Below is a small trained network, with its code and all its weights. Each question gives an input and a class and asks what happens when units are switched off, that is, made to give their printed mean instead of their output.

import numpy as np


def w(rows, s, z=0):
    codes = np.array(rows[::2]) - 128.0
    scale = np.full(codes.shape[1], s)
    scale[-1] = z or s
    return codes * scale


def f(y):
    return y / 2 * (1 + np.tanh(0.7978845608 * (y + 0.044715 * y**3)))


def log_softmax(a):
    a = a - a.max(-1, keepdims=True)
    return a - np.log(np.exp(a).sum(-1, keepdims=True))


def net(x, mask):
    res = np.array(x, float).reshape(1, 5) / 4 @ E
    y = f(res @ A[0][:, :-1].T + A[0][:, -1])
    res = res + np.where(mask, y, B[0][:, -1]) @ B[0][:, :-1]
    return log_softmax(res[-1] @ U[:, :-1].T + U[:, -1])


A, B = {}, {}
E = w([
[140,174,19,9],'x0',
[104,190,132,254],'x1',
[38,13,34,175],'x2',
[64,248,93,133],'x3',
[31,84,203,79],'x4',
],0.0042)
A[0] = w([
[114,117,146,144,198],'neuron 0',
[102,82,215,182,134],'neuron 1',
[206,170,138,2,179],'neuron 2',
[30,96,122,55,224],'neuron 3',
[122,171,115,149,165],'neuron 4',
[123,128,176,129,254],'neuron 5',
[168,157,191,128,177],'neuron 6',
[132,93,36,116,193],'neuron 7',
[128,173,81,164,188],'neuron 8',
[156,142,134,81,200],'neuron 9',
[122,191,102,158,176],'neuron 10',
[114,238,95,175,158],'neuron 11',
[172,66,112,212,160],'neuron 12',
[130,129,145,140,181],'neuron 13',
[120,84,33,87,179],'neuron 14',
[120,113,80,136,144],'neuron 15',
],0.016,0.0025)
B[0] = w([
[114,110,128,152,159],'neuron 0',
[84,66,172,207,245],'neuron 1',
[186,152,244,36,255],'neuron 2',
[13,124,115,78,235],'neuron 3',
[121,171,119,147,157],'neuron 4',
[106,125,165,150,178],'neuron 5',
[122,145,179,169,188],'neuron 6',
[155,117,46,102,209],'neuron 7',
[142,190,92,152,178],'neuron 8',
[143,148,170,98,171],'neuron 9',
[125,199,110,157,179],'neuron 10',
[116,253,96,177,220],'neuron 11',
[224,99,109,184,222],'neuron 12',
[124,125,135,147,146],'neuron 13',
[137,115,51,64,225],'neuron 14',
[137,123,82,130,156],'neuron 15',
],0.037,0.007)
U = w([
[121,56,185,214,110],'0',
[91,98,160,81,252],'1',
[175,136,231,96,101],'2',
[134,221,109,167,150],'3',
[253,79,74,149,155],'4',
[173,129,128,12,135],'5',
[108,87,50,74,48],'6',
[26,95,152,99,111],'7',
],0.0054,0.004)

Each question gives the input, the list of numbers given to net, and the class t.
The units are the neurons (one row each of A and B). Each row of codes is followed by its name. A weight is (code - 128) times the scale printed after its matrix; where a second scale follows, it is the last column's (A, B and U).
mask holds one flag per neuron, in row order. A switched-off neuron (its flag False) gives its mean, the last column of its row in B, instead of its output. The means were averaged over made-up inputs and are rounded, as every weight is.
A unit's drop is (log p(t) with every unit on - log p(t) with that unit switched off) / (log p(t) with every unit on - log p(t) with every unit switched off).
The circuit of an input: a set's keep is (log p(t) with only the set's units on - log p(t) with every unit switched off) / (log p(t) with every unit on - log p(t) with every unit switched off). Starting from the 12 units with the biggest drops (on a tie, the unit counted first), units are removed one at a time, each time the one whose removal leaves the highest keep (on an exact tie, the one counted first), for as long as the keep stays at least 0.8.
units of the circuit, in order: the units of the circuit, biggest drop first
most important unit: the unit with the biggest drop
k most important neurons: the k neurons with the biggest drops, biggest first
drop when u is switched off: that unit's drop, to one decimal
input [-5,-6,-3,-8,3], class 0: most important unit -> neuron 1
input [5,-8,-4,2,1], class 5: 2 most important neurons -> (neuron 1; neuron 14)
input [5,-7,8,-7,-5], class 6: 3 most important neurons -> (neuron 7; neuron 14; neuron 3)
input [-2,1,-6,-5,3], class 0: units of the circuit, in order -> (neuron 1; neuron 14)
input [8,-4,4,-3,7], class 5: units of the circuit, in order -> (neuron 2; neuron 14)
input [-2,-8,4,-4,-3], class 6: units of the circuit, in order -> (neuron 2; neuron 14)
input [2,4,-1,-7,8], class 7: units of the circuit, in order -> (neuron 12; neuron 3)
input [4,-2,0,-2,7], class 7: 2 most important neurons -> (neuron 3; neuron 12)
input [6,7,8,0,-7], class 4: 3 most important neurons -> (neuron 7; neuron 12; neuron 14)
input [-7,3,4,-3,-8], class 4: 2 most important neurons -> (neuron 12; neuron 3)
input [0,0,-4,-5,4], class 2: 2 most important neurons -> (neuron 2; neuron 3)
input [7,-8,8,-7,8], class 6: 2 most important neurons -> (neuron 3; neuron 14)
input [5,-5,5,2,-1], class 6: 2 most important neurons -> (neuron 3; neuron 7)
input [5,4,-8,-5,-2], class 2: most important unit -> neuron 2
input [1,-2,4,-3,-7], class 4: 2 most important neurons -> (neuron 3; neuron 12)
input [-5,-5,-1,-1,4], class 0: 2 most important neurons -> (neuron 1; neuron 14)
input [-6,-5,5,2,6], class 7: drop when neuron 3 is switched off -> 1.3
input [5,-8,3,-4,2], class 5: drop when neuron 2 is switched off -> 0.8
input [7,-4,0,-4,0], class 5: drop when neuron 2 is switched off -> 0.1
input [-7,5,4,-8,-3], class 0: units of the circuit, in order -> (neuron 1)
